Below is a small trained network, with its code and all its weights. Each question gives an input and a target symbol and asks what happens when units are switched off, that is, made to give their printed mean instead of their output.

import numpy as np


def w(rows, s, z=0):
    codes = np.array(rows[::2]) - 128.0
    scale = np.full(codes.shape[1], s)
    scale[-1] = z or s
    return codes * scale


def f(y):
    return y / 2 * (1 + np.tanh(0.7978845608 * (y + 0.044715 * y**3)))


def softmax(a):
    e = np.exp(a - a.max(-1, keepdims=True))
    return e / e.sum(-1, keepdims=True)


def log_softmax(a):
    a = a - a.max(-1, keepdims=True)
    return a - np.log(np.exp(a).sum(-1, keepdims=True))


def net(x, mask):
    ids = ['ΞΨαβγδεηλμπστφ'.index(c) for c in x.split()]
    T = len(ids)
    res = E[ids] + P[:T]
    r = res
    for j in range(2):
        rows = slice(3 * j, 3 * j + 3)
        q, k, v = (r @ M[0][rows].T for M in (Q, K, V))
        z = softmax(np.where(np.tri(T) > 0, q @ k.T / 3**0.5, -1e9)) @ v
        o = O[0][rows]
        res = res + np.where(mask[j], z, o[:, -1]) @ o[:, :-1]
    y = f(res @ A[0][:, :-1].T + A[0][:, -1])
    res = res + np.where(mask[2:18], y, B[0][:, -1]) @ B[0][:, :-1]
    return log_softmax(res[-1] @ U[:, :-1].T + U[:, -1])


Q, K, V, O, A, B = {}, {}, {}, {}, {}, {}
E = w([
[96,100,254,238],'Ξ',
[104,195,143,109],'Ψ',
[78,177,120,186],'α',
[150,228,121,86],'β',
[46,59,27,232],'γ',
[93,173,88,126],'δ',
[103,205,181,40],'ε',
[76,179,124,146],'η',
[20,71,69,57],'λ',
[125,191,119,102],'μ',
[72,45,212,44],'π',
[101,219,166,122],'σ',
[120,182,69,147],'τ',
[232,121,36,75],'φ',
],0.011)
P = w([
[255,157,120,163],'0',
[75,159,93,116],'1',
[67,160,98,107],'2',
[68,154,95,107],'3',
[74,157,81,108],'4',
[66,147,88,104],'5',
[48,150,80,103],'6',
],0.0065)
Q[0] = w([
[119,100,195,103],'H1',
[37,236,111,82],'H1',
[167,108,255,110],'H1',
[95,200,138,69],'H2',
[64,183,53,109],'H2',
[28,196,102,96],'H2',
],0.0097)
K[0] = w([
[116,113,161,98],'H1',
[143,7,90,172],'H1',
[77,151,189,118],'H1',
[174,116,192,105],'H2',
[214,99,168,121],'H2',
[184,43,168,167],'H2',
],0.012)
V[0] = w([
[115,255,215,116],'H1',
[87,161,22,215],'H1',
[198,214,50,166],'H1',
[63,29,99,43],'H2',
[74,125,228,194],'H2',
[45,58,200,196],'H2',
],0.0081)
O[0] = w([
[131,152,237,94,94],'H1',
[202,60,109,209,253],'H1',
[254,104,119,103,152],'H1',
[49,252,17,93,60],'H2',
[80,102,153,206,120],'H2',
[51,152,160,162,74],'H2',
],0.0087,0.0035)
A[0] = w([
[112,87,64,125,130],'N1',
[151,134,149,47,94],'N2',
[48,68,216,107,147],'N3',
[44,194,193,181,171],'N4',
[144,171,136,88,137],'N5',
[232,36,113,116,209],'N6',
[26,184,114,162,220],'N7',
[168,156,254,176,190],'N8',
[94,81,112,87,167],'N9',
[83,175,125,65,217],'N10',
[246,130,193,95,171],'N11',
[208,133,47,103,155],'N12',
[115,130,200,171,253],'N13',
[108,65,112,136,163],'N14',
[200,174,124,30,237],'N15',
[111,147,64,216,144],'N16',
],0.0082,0.004)
B[0] = w([
[142,202,205,88,172],'N1',
[179,142,231,99,143],'N2',
[220,158,72,127,185],'N3',
[171,105,150,124,201],'N4',
[136,103,176,74,139],'N5',
[37,188,100,215,255],'N6',
[193,128,95,87,232],'N7',
[74,91,85,85,199],'N8',
[140,217,158,179,157],'N9',
[179,117,111,132,186],'N10',
[14,123,111,139,221],'N11',
[168,183,178,162,206],'N12',
[169,2,84,79,181],'N13',
[176,137,153,172,160],'N14',
[122,150,224,69,200],'N15',
[198,104,164,81,183],'N16',
],0.0065,0.0094)
U = w([
[211,50,166,100,90],'Ξ',
[100,134,146,104,158],'Ψ',
[71,98,69,146,213],'α',
[133,174,217,116,5],'β',
[193,142,127,201,198],'γ',
[93,158,141,144,74],'δ',
[148,120,213,75,41],'ε',
[78,118,111,122,147],'η',
[78,172,46,89,88],'λ',
[115,148,176,125,104],'μ',
[254,166,105,45,189],'π',
[63,102,141,83,252],'σ',
[106,186,108,173,7],'τ',
[165,213,196,136,106],'φ',
],0.0079,0.0029)

Each question gives the input, a string of symbols that net reads in full, and the target symbol t.
The units are the heads (3 rows each of Q, K, V and O) and the neurons (one row each of A and B). Each row of codes is followed by its name. A weight is (code - 128) times the scale printed after its matrix; where a second scale follows, it is the last column's (O, A, B and U).
mask holds one flag per unit, heads first, then neurons. A switched-off unit (its flag False) gives its mean, the last column of its rows in O or B, instead of its output. The means were averaged over made-up inputs and are rounded, as every weight is.
A unit's drop is (log p(t) with every unit on - log p(t) with that unit switched off) / (log p(t) with every unit on - log p(t) with every unit switched off).
The circuit of an input: a set's keep is (log p(t) with only the set's units on - log p(t) with every unit switched off) / (log p(t) with every unit on - log p(t) with every unit switched off). Starting from the 12 units with the biggest drops (on a tie, the unit counted first), units are removed one at a time, each time the one whose removal leaves the highest keep (on an exact tie, the one counted first), for as long as the keep stays at least 0.8.
circuit, biggest first: the units of the circuit, biggest drop first
k most important neurons: the k neurons with the biggest drops, biggest first
which heads matter: for each layer, one digit per head in row order, 1 if its drop is at least 0.15 and else 0, layers parted by /
input λ ε δ, target π: which heads matter	01
input λ λ λ, target π: circuit, biggest first	(H2 N6 N11)
input π λ λ ε, target π: 2 most important neurons	(N7 N6)
input λ σ σ φ τ β σ, target π: circuit, biggest first	(H2)
input ε ε π γ, target γ: circuit, biggest first	(H1 N14)
input λ λ σ δ γ π ε, target π: circuit, biggest first	(H2 N6 N7 N11)
input λ β Ψ Ψ Ψ, target π: 4 most important neurons	(N6 N11 N10 N8)
input α γ λ γ λ δ, target γ: which heads matter	10
input Ξ η δ, target Ξ: which heads matter	01
input γ β τ, target γ: circuit, biggest first	(H1 N12)
input Ξ λ λ, target Ξ: circuit, biggest first	(H2 N6 N13 N3)
input φ η η β ε μ ε, target φ: which heads matter	11
input σ π ε τ σ α Ξ, target Ξ: which heads matter	00
input μ λ λ π π π σ, target π: circuit, biggest first	(N7 N6 H2 N11)
input σ η μ π η, target π: circuit, biggest first	(N6 N11)
input λ β β η, target π: circuit, biggest first	(N6 H2)
input σ τ γ σ σ μ, target γ: which heads matter	10
input γ λ β λ π, target π: circuit, biggest first	(N6 N11 H2)
input γ σ Ψ σ σ Ψ, target γ: which heads matter	10
input λ λ λ γ π τ, target π: 3 most important neurons	(N16 N6 N7)
